Below are the code and all the weights of a small trained network. Each question names an input and a target symbol and asks about switching units off, where a switched-off unit gives its printed mean instead of its output.

import numpy as np


def w(rows, s, z=0):
    codes = np.array(rows[::2]) - 128.0
    scale = np.full(codes.shape[1], s)
    scale[-1] = z or s
    return codes * scale


def f(y):
    return np.maximum(y, 0)


def softmax(a):
    e = np.exp(a - a.max(-1, keepdims=True))
    return e / e.sum(-1, keepdims=True)


def log_softmax(a):
    a = a - a.max(-1, keepdims=True)
    return a - np.log(np.exp(a).sum(-1, keepdims=True))


def net(x, mask):
    ids = ['ΓΔΛΠΣαβεημτψ'.index(c) for c in x.split()]
    T = len(ids)
    res = E[ids] + P[:T]
    u = 0
    for l in range(3):
        r = res
        for j in range(3):
            rows = slice(2 * j, 2 * j + 2)
            q, k, v = (r @ M[l][rows].T for M in (Q, K, V))
            z = softmax(np.where(np.tri(T) > 0, q @ k.T / 2**0.5, -1e9)) @ v
            o = O[l][rows]
            res = res + np.where(mask[u + j], z, o[:, -1]) @ o[:, :-1]
        u += 3
        y = f(res @ A[l][:, :-1].T + A[l][:, -1])
        res = res + np.where(mask[u : u + 4], y, B[l][:, -1]) @ B[l][:, :-1]
        u += 4
    return log_softmax(res[-1] @ U[:, :-1].T + U[:, -1])


Q, K, V, O, A, B = {}, {}, {}, {}, {}, {}
E = w([
[111,41,109],'Γ',
[164,126,113],'Δ',
[83,62,175],'Λ',
[157,197,150],'Π',
[28,148,65],'Σ',
[79,97,217],'α',
[115,81,122],'β',
[155,252,95],'ε',
[111,131,156],'η',
[141,160,137],'μ',
[119,81,120],'τ',
[113,109,136],'ψ',
],0.013)
P = w([
[254,79,88],'0',
[102,194,228],'1',
[105,190,187],'2',
[113,188,169],'3',
[119,199,155],'4',
[105,201,164],'5',
[102,214,164],'6',
],0.0065)
Q[0] = w([
[82,96,124],'L0H1',
[130,181,167],'L0H1',
[37,121,150],'L0H2',
[247,126,97],'L0H2',
[125,152,134],'L0H3',
[130,58,226],'L0H3',
],0.016)
K[0] = w([
[93,196,71],'L0H1',
[254,124,121],'L0H1',
[96,241,8],'L0H2',
[132,38,215],'L0H2',
[151,155,144],'L0H3',
[123,68,227],'L0H3',
],0.0095)
V[0] = w([
[72,21,237],'L0H1',
[4,13,153],'L0H1',
[15,42,5],'L0H2',
[119,48,59],'L0H2',
[77,22,17],'L0H3',
[253,45,34],'L0H3',
],0.0058)
O[0] = w([
[171,199,211,161],'L0H1',
[85,226,218,96],'L0H1',
[3,98,199,10],'L0H2',
[136,46,170,63],'L0H2',
[70,107,181,2],'L0H3',
[141,17,193,4],'L0H3',
],0.0065,0.0036)
A[0] = w([
[197,186,180,243],'L0N1',
[88,142,169,60],'L0N2',
[57,254,103,111],'L0N3',
[124,91,162,5],'L0N4',
],0.0083,0.0026)
B[0] = w([
[158,254,128,254],'L0N1',
[46,69,109,145],'L0N2',
[100,35,42,254],'L0N3',
[63,50,92,132],'L0N4',
],0.0069,0.0073)
Q[1] = w([
[85,129,79],'L1H1',
[143,115,225],'L1H1',
[206,136,201],'L1H2',
[2,66,185],'L1H2',
[140,196,41],'L1H3',
[3,39,135],'L1H3',
],0.0092)
K[1] = w([
[75,145,90],'L1H1',
[170,145,180],'L1H1',
[129,111,186],'L1H2',
[104,90,52],'L1H2',
[5,152,110],'L1H3',
[153,142,230],'L1H3',
],0.011)
V[1] = w([
[126,255,112],'L1H1',
[155,72,84],'L1H1',
[188,230,87],'L1H2',
[104,121,237],'L1H2',
[146,174,143],'L1H3',
[201,203,91],'L1H3',
],0.0085)
O[1] = w([
[161,115,245,226],'L1H1',
[124,253,41,128],'L1H1',
[181,172,173,245],'L1H2',
[144,19,171,87],'L1H2',
[175,90,183,169],'L1H3',
[121,126,186,254],'L1H3',
],0.0066,0.0068)
A[1] = w([
[184,75,151,176],'L1N1',
[1,166,41,138],'L1N2',
[219,179,172,176],'L1N3',
[187,75,119,254],'L1N4',
],0.0075,0.0084)
B[1] = w([
[84,117,174,160],'L1N1',
[168,107,139,172],'L1N2',
[76,110,135,248],'L1N3',
[2,148,113,184],'L1N4',
],0.014,0.015)
Q[2] = w([
[209,145,173],'L2H1',
[109,207,82],'L2H1',
[78,215,1],'L2H2',
[203,122,89],'L2H2',
[103,185,47],'L2H3',
[31,142,147],'L2H3',
],0.0089)
K[2] = w([
[79,158,165],'L2H1',
[107,155,86],'L2H1',
[196,152,1],'L2H2',
[163,214,150],'L2H2',
[199,180,76],'L2H3',
[120,99,12],'L2H3',
],0.0099)
V[2] = w([
[129,190,223],'L2H1',
[184,172,98],'L2H1',
[70,242,142],'L2H2',
[228,152,49],'L2H2',
[78,2,94],'L2H3',
[36,33,118],'L2H3',
],0.0095)
O[2] = w([
[168,79,18,120],'L2H1',
[92,106,157,68],'L2H1',
[131,166,2,169],'L2H2',
[4,142,179,21],'L2H2',
[181,181,195,220],'L2H3',
[174,177,172,255],'L2H3',
],0.0093,0.018)
A[2] = w([
[228,127,99,52],'L2N1',
[207,1,91,24],'L2N2',
[227,204,163,3],'L2N3',
[103,141,205,118],'L2N4',
],0.0085,0.0062)
B[2] = w([
[134,140,226,211],'L2N1',
[2,133,91,178],'L2N2',
[76,29,97,253],'L2N3',
[68,120,30,191],'L2N4',
],0.0076,0.038)
U = w([
[52,28,173,11],'Γ',
[94,225,177,126],'Δ',
[165,123,190,155],'Λ',
[133,155,65,122],'Π',
[97,104,151,140],'Σ',
[106,1,97,155],'α',
[92,96,159,129],'β',
[38,76,89,38],'ε',
[180,188,127,204],'η',
[146,200,109,165],'μ',
[89,96,159,116],'τ',
[130,147,143,174],'ψ',
],0.0069,0.012)

Each question gives the input, a string of symbols that net reads in full, and the target symbol t.
The units are the heads (2 rows each of Q, K, V and O) and the neurons (one row each of A and B). Each row of codes is followed by its name. A weight is (code - 128) times the scale printed after its matrix; where a second scale follows, it is the last column's (O, A, B and U).
mask holds one flag per unit, layer by layer, with each layer's heads first. A switched-off unit (its flag False) gives its mean, the last column of its rows in O or B, instead of its output. The means were averaged over made-up inputs and are rounded, as every weight is.
A unit's drop is (log p(t) with every unit on - log p(t) with that unit switched off) / (log p(t) with every unit on - log p(t) with every unit switched off).
The circuit of an input: a set's keep is (log p(t) with only the set's units on - log p(t) with every unit switched off) / (log p(t) with every unit on - log p(t) with every unit switched off). Starting from the 12 units with the biggest drops (on a tie, the unit counted first), units are removed one at a time, each time the one whose removal leaves the highest keep (on an exact tie, the one counted first), for as long as the keep stays at least 0.8.
circuit, biggest first: the units of the circuit, biggest drop first
top k neurons: the k neurons with the biggest drops, biggest first
top k neurons in layer l: the k neurons of layer l with the biggest drops, biggest first
which heads matter: for each layer, one digit per head in row order, 1 if its drop is at least 0.15 and else 0, layers parted by /
input α Δ Π ψ, target α: top 2 neurons in layer 2 : (L2N2 L2N3)
input ε α ψ, target ε: which heads matter : 100 / 110 / 011
input Δ Δ ε τ, target Δ: circuit, biggest first : (L0H1 L1H1 L2N3 L2H2)
input ε μ α α α η, target ε: which heads matter : 100 / 110 / 011
input Δ α α α α Δ Π, target Δ: circuit, biggest first : (L1H1 L0H1 L2H2 L2N3)
input η Δ Λ, target η: circuit, biggest first : (L2N3 L2N2 L2H2)
input Δ Γ α Δ α ε, target Δ: circuit, biggest first : (L1H1 L0H1 L2N3 L2H2)
input α Π Λ β, target α: which heads matter : 100 / 110 / 110
input ε α η α Δ α α, target ε: circuit, biggest first : (L2H3 L1H2 L0H1 L2H2)
input α α α ε Λ Σ, target ε: top neuron : (L0N3)
input Δ η β Π η, target Δ: top 3 neurons : (L2N3 L0N1 L1N3)
input Γ Δ α ψ, target Γ: which heads matter : 011 / 111 / 111
input α Δ Δ η Λ α Δ, target α: top 2 neurons : (L0N3 L2N2)
input Γ α ε, target Γ: which heads matter : 011 / 111 / 011
input ε β α, target ε: circuit, biggest first : (L1H2 L0H1 L2H2)
input α ε Δ α Γ Γ μ, target α: top 4 neurons : (L0N3 L2N3 L2N2 L1N1)
input Σ Γ ε α Δ, target ε: which heads matter : 111 / 001 / 011
input ε Λ Λ Δ Π α Γ, target ε: circuit, biggest first : (L2H3 L0H1 L1H2 L2H2)
input Λ Σ ε, target ε: circuit, biggest first : (L2H3)
input Σ Γ α ε η ε Γ, target ε: which heads matter : 111 / 001 / 011
input Λ η α Λ, target Λ: which heads matter : 111 / 110 / 011
input ε α Δ Λ Λ, target ε: circuit, biggest first : (L2H3 L0H1 L1H2 L2H2)
input μ η Π α α α, target μ: top 3 neurons : (L2N3 L0N3 L1N4)
input Λ α τ Λ ε, target Λ: which heads matter : 111 / 111 / 011
input α Π Δ Λ, target α: circuit, biggest first : (L0H1 L2H1 L1H1 L0N1)
input Δ Λ α ψ Γ ε ε, target Δ: top 2 neurons : (L2N3 L0N1)
input α Δ Γ ε, target α: top 2 neurons : (L2N3 L0N3)
input β α Σ ε α β β, target ε: top 3 neurons : (L0N3 L0N1 L2N1)
